Below is a small trained network, with its code and all its weights. Each question gives an input and a class and asks what happens when units are switched off, that is, made to give their printed mean instead of their output.

import numpy as np


def w(rows, s, z=0):
    codes = np.array(rows[::2]) - 128.0
    scale = np.full(codes.shape[1], s)
    scale[-1] = z or s
    return codes * scale


def norm(h):
    return h / np.sqrt((h * h).mean(-1, keepdims=True) + 1e-5)


def f(y):
    return y / 2 * (1 + np.tanh(0.7978845608 * (y + 0.044715 * y**3)))


def log_softmax(a):
    a = a - a.max(-1, keepdims=True)
    return a - np.log(np.exp(a).sum(-1, keepdims=True))


def net(x, mask):
    res = np.array(x, float).reshape(1, 8) / 4 @ E
    u = 0
    for l in range(2):
        y = f(norm(res) @ A[l][:, :-1].T + A[l][:, -1])
        res = res + np.where(mask[u : u + 7], y, B[l][:, -1]) @ B[l][:, :-1]
        u += 7
    return log_softmax(norm(res)[-1] @ U[:, :-1].T + U[:, -1])


A, B = {}, {}
E = w([
[186,210,51,96,166,123,74,93,189,74,79],'x0',
[44,75,128,70,32,80,143,61,112,51,95],'x1',
[98,156,122,254,110,128,86,173,213,120,219],'x2',
[95,149,131,124,148,126,125,149,101,115,120],'x3',
[112,119,120,132,158,99,127,143,111,113,138],'x4',
[122,132,108,124,125,124,112,120,131,174,133],'x5',
[122,139,122,140,127,134,137,97,148,163,116],'x6',
[151,123,122,119,115,116,131,125,137,140,148],'x7',
],0.0085)
A[0] = w([
[166,141,107,86,180,174,98,114,145,132,66,94],'L0N0',
[148,163,191,175,179,169,46,142,155,169,228,62],'L0N1',
[174,132,210,157,165,133,142,140,70,191,128,237],'L0N2',
[197,141,172,95,254,171,124,163,152,131,55,179],'L0N3',
[122,108,167,141,81,149,114,202,177,156,166,251],'L0N4',
[125,169,84,96,90,68,43,159,204,87,106,99],'L0N5',
[72,140,142,181,103,88,79,135,203,106,195,202],'L0N6',
],0.007,0.0016)
B[0] = w([
[151,113,93,119,153,34,162,200,121,120,177,180],'L0N0',
[151,69,94,112,146,175,254,69,97,47,179,253],'L0N1',
[207,81,209,128,179,139,61,78,106,129,84,214],'L0N2',
[165,119,88,113,67,95,99,152,119,176,151,228],'L0N3',
[98,135,148,99,167,137,184,183,98,147,47,214],'L0N4',
[139,183,141,167,104,175,86,52,177,93,52,195],'L0N5',
[103,205,221,180,109,121,116,173,155,181,89,244],'L0N6',
],0.0091,0.0061)
A[1] = w([
[19,70,197,109,18,54,153,248,133,131,160,173],'L1N0',
[152,194,2,40,140,80,118,72,122,100,129,135],'L1N1',
[162,61,85,71,235,192,81,120,128,123,125,148],'L1N2',
[102,90,151,33,118,122,159,68,7,157,142,203],'L1N3',
[167,130,75,215,181,246,243,161,177,50,156,59],'L1N4',
[240,77,132,171,162,149,117,168,114,201,104,253],'L1N5',
[161,206,84,151,169,200,137,164,224,88,126,59],'L1N6',
],0.0063,0.0026)
B[1] = w([
[132,174,65,81,83,174,152,116,131,234,136,234],'L1N0',
[102,142,115,88,113,120,233,140,125,105,109,205],'L1N1',
[166,175,130,110,64,116,121,178,254,94,56,176],'L1N2',
[161,55,130,208,124,173,62,58,159,131,164,254],'L1N3',
[68,129,77,148,159,168,112,117,95,96,175,234],'L1N4',
[77,155,193,113,170,77,97,202,89,123,145,249],'L1N5',
[117,67,49,139,169,82,29,131,126,122,181,190],'L1N6',
],0.0097,0.0068)
U = w([
[216,46,209,111,179,110,49,168,97,167,91,164],'0',
[84,121,196,172,186,180,193,189,59,151,194,112],'1',
[150,29,126,123,59,182,95,43,102,186,146,254],'2',
[59,175,126,126,54,158,176,163,147,243,92,128],'3',
[234,160,66,62,131,34,145,211,124,131,136,150],'4',
[126,148,2,185,195,137,57,169,144,84,181,9],'5',
[136,111,69,54,92,102,185,69,161,55,39,135],'6',
[95,204,149,180,83,113,41,81,191,69,78,98],'7',
],0.013,0.00084)

Each question gives the input, the list of numbers given to net, and the class t.
The units are the neurons (one row each of A and B). Each row of codes is followed by its name. A weight is (code - 128) times the scale printed after its matrix; where a second scale follows, it is the last column's (A, B and U).
mask holds one flag per neuron, layer by layer. A switched-off neuron (its flag False) gives its mean, the last column of its row in B, instead of its output. The means were averaged over made-up inputs and are rounded, as every weight is.
A unit's drop is (log p(t) with every unit on - log p(t) with that unit switched off) / (log p(t) with every unit on - log p(t) with every unit switched off).
The circuit of an input: a set's keep is (log p(t) with only the set's units on - log p(t) with every unit switched off) / (log p(t) with every unit on - log p(t) with every unit switched off). Starting from the 12 units with the biggest drops (on a tie, the unit counted first), units are removed one at a time, each time the one whose removal leaves the highest keep (on an exact tie, the one counted first), for as long as the keep stays at least 0.8.
circuit, biggest first: the units of the circuit, biggest drop first
top k neurons: the k neurons with the biggest drops, biggest first
k most important neurons of layer l: the k neurons of layer l with the biggest drops, biggest first
drop when u is switched off: that unit's drop, to one decimal
input [8,-1,-6,-2,-7,-6,-2,4], class 4: circuit, biggest first => [L0N0]
input [1,-5,-4,4,8,5,-6,0], class 4: 2 most important neurons of layer 1 => [L1N2, L1N1]
input [0,4,2,-6,6,5,-1,-1], class 3: top 2 neurons => [L0N2, L0N6]
input [-8,-8,-2,-7,-5,7,-4,1], class 0: top 2 neurons => [L0N2, L1N2]
input [-1,-6,0,6,6,-5,-1,-1], class 0: top 2 neurons => [L0N2, L0N3]
input [8,-1,-7,3,7,3,-3,-7], class 4: 2 most important neurons of layer 0 => [L0N0, L0N3]
input [-3,-6,0,2,-6,3,2,1], class 0: 2 most important neurons of layer 1 => [L1N2, L1N1]
input [0,-3,4,-2,5,-2,2,-8], class 1: 2 most important neurons of layer 1 => [L1N3, L1N2]
input [3,1,5,-4,8,-3,-4,-5], class 7: 2 most important neurons of layer 0 => [L0N6, L0N5]
input [3,1,7,-7,0,5,-3,-6], class 7: top 3 neurons => [L0N6, L0N5, L0N0]
input [-5,3,1,-2,-3,-2,2,3], class 3: top 2 neurons => [L0N1, L1N0]
input [-5,2,8,-2,-6,5,-6,-5], class 3: top 2 neurons => [L1N0, L0N6]
input [2,1,7,8,7,-5,0,7], class 7: top 3 neurons => [L0N6, L0N5, L0N0]
input [4,4,6,7,3,8,-3,-1], class 7: circuit, biggest first => [L0N5]
input [-4,4,8,-7,1,-2,-6,0], class 3: drop when L1N0 is switched off => 0.1
input [-8,3,-1,-5,6,-6,-8,-8], class 2: drop when L0N6 is switched off => 0.1
input [4,-8,-1,4,-6,4,8,-2], class 4: drop when L0N3 is switched off => 0.4
